Here is a tiny trained network, its code and every weight. The questions are about switching its units off for an input and a class, where a switched-off unit gives its printed mean instead of its output.

import numpy as np


def w(rows, s, z=0):
    codes = np.array(rows[::2]) - 128.0
    scale = np.full(codes.shape[1], s)
    scale[-1] = z or s
    return codes * scale


def norm(h):
    return h / np.sqrt((h * h).mean(-1, keepdims=True) + 1e-5)


def f(y):
    return y / 2 * (1 + np.tanh(0.7978845608 * (y + 0.044715 * y**3)))


def log_softmax(a):
    a = a - a.max(-1, keepdims=True)
    return a - np.log(np.exp(a).sum(-1, keepdims=True))


def net(x, mask):
    res = np.array(x, float).reshape(1, 5) / 4 @ E
    u = 0
    for l in range(2):
        y = f(norm(res) @ A[l][:, :-1].T + A[l][:, -1])
        res = res + np.where(mask[u : u + 3], y, B[l][:, -1]) @ B[l][:, :-1]
        u += 3
    return log_softmax(norm(res)[-1] @ U[:, :-1].T + U[:, -1])


A, B = {}, {}
E = w([
[77,148,26,201,97,69,94,32,137,72,142,142],'x0',
[130,130,128,133,125,124,126,123,125,138,121,128],'x1',
[65,243,110,41,142,3,63,162,104,162,59,63],'x2',
[145,124,107,91,75,68,179,205,232,108,232,7],'x3',
[122,126,131,129,132,133,127,130,124,125,129,126],'x4',
],0.0016)
A[0] = w([
[142,84,41,170,105,124,152,115,195,57,183,102,35],'L0N1',
[182,57,146,147,173,214,136,99,103,102,114,254,36],'L0N2',
[132,196,185,88,165,105,90,142,57,183,38,150,2],'L0N3',
],0.0023,0.00043)
B[0] = w([
[44,157,224,135,97,130,160,143,109,55,222,146,188],'L0N1',
[190,170,197,155,134,156,114,149,106,232,116,4,250],'L0N2',
[31,7,125,91,195,178,113,150,117,33,163,167,187],'L0N3',
],0.0023,0.0022)
A[1] = w([
[167,89,171,232,118,232,149,51,85,145,102,210,96],'L1N1',
[218,38,138,175,66,146,250,170,245,105,234,113,2],'L1N2',
[127,171,110,35,114,31,142,206,196,129,121,58,86],'L1N3',
],0.0024,0.00089)
B[1] = w([
[127,245,136,136,66,32,144,189,178,122,217,3,250],'L1N1',
[123,77,64,55,158,127,104,97,126,132,27,220,251],'L1N2',
[195,158,194,237,114,203,142,107,94,169,162,102,210],'L1N3',
],0.0032,0.0025)
U = w([
[217,156,248,129,157,196,164,240,99,221,152,29,248],'0',
[114,239,99,248,39,37,113,65,146,105,221,49,190],'1',
[235,1,100,9,126,187,200,162,203,168,59,225,88],'2',
[79,45,27,139,61,107,186,47,196,4,200,230,106],'3',
[38,73,191,14,239,159,75,196,52,122,54,179,45],'4',
[43,161,5,168,174,40,61,32,64,84,35,211,15],'5',
],0.006,0.0011)

Each question gives the input, the list of numbers given to net, and the class t.
The units are the neurons (one row each of A and B). Each row of codes is followed by its name. A weight is (code - 128) times the scale printed after its matrix; where a second scale follows, it is the last column's (A, B and U).
mask holds one flag per neuron, layer by layer. A switched-off neuron (its flag False) gives its mean, the last column of its row in B, instead of its output. The means were averaged over made-up inputs and are rounded, as every weight is.
A unit's drop is (log p(t) with every unit on - log p(t) with that unit switched off) / (log p(t) with every unit on - log p(t) with every unit switched off).
The circuit of an input: a set's keep is (log p(t) with only the set's units on - log p(t) with every unit switched off) / (log p(t) with every unit on - log p(t) with every unit switched off). Starting from all 6 units, units are removed one at a time, each time the one whose removal leaves the highest keep (on an exact tie, the one counted first), for as long as the keep stays at least 0.8.
units of the circuit, in order: the units of the circuit, biggest drop first
k most important neurons: the k neurons with the biggest drops, biggest first
top k neurons in layer l: the k neurons of layer l with the biggest drops, biggest first
drop of u: that unit's drop, to one decimal
input [-2,0,0,2,0], class 2: top 2 neurons in layer 1 : (L1N2, L1N1)
input [-2,1,0,5,-7], class 2: units of the circuit, in order : (L1N2)
input [-4,-8,1,-2,-5], class 4: 3 most important neurons : (L0N3, L1N3, L1N1)
input [-3,3,-7,-7,-7], class 0: 2 most important neurons : (L0N2, L1N1)
input [8,0,-1,-6,-1], class 1: units of the circuit, in order : (L1N1, L1N2)
input [-6,-1,-1,8,7], class 2: units of the circuit, in order : (L1N2, L1N1)
input [-1,2,-1,7,8], class 2: 2 most important neurons : (L1N2, L1N1)
input [-8,2,-3,8,-8], class 2: top 2 neurons in layer 1 : (L1N2, L1N1)
input [1,-2,0,3,1], class 3: units of the circuit, in order : (L0N2, L1N1)
input [0,-4,0,2,8], class 2: 2 most important neurons : (L1N1, L1N2)
input [-2,2,-1,-8,2], class 0: top 2 neurons in layer 1 : (L1N1, L1N2)
input [3,-8,0,8,0], class 3: top 2 neurons in layer 0 : (L0N2, L0N1)
input [-1,4,-6,1,-6], class 2: 2 most important neurons : (L1N2, L1N3)
input [-2,7,-5,-6,-5], class 0: units of the circuit, in order : (L0N2)
input [-5,3,-2,5,8], class 2: drop of L1N2 : 0.5
input [-7,4,-2,4,-8], class 2: drop of L0N2 : 0.1
input [-6,5,5,-1,-8], class 4: 3 most important neurons : (L0N3, L1N1, L0N2)
input [1,-4,-6,-5,4], class 1: drop of L1N1 : 0.9
input [6,5,-3,-2,-5], class 1: drop of L1N1 : 0.1
input [8,-2,-3,-5,-2], class 1: units of the circuit, in order : (L1N1)
input [8,-5,-1,-5,-8], class 1: top 2 neurons in layer 1 : (L1N2, L1N1)
input [-4,-1,-1,6,0], class 2: top 2 neurons in layer 1 : (L1N2, L1N1)
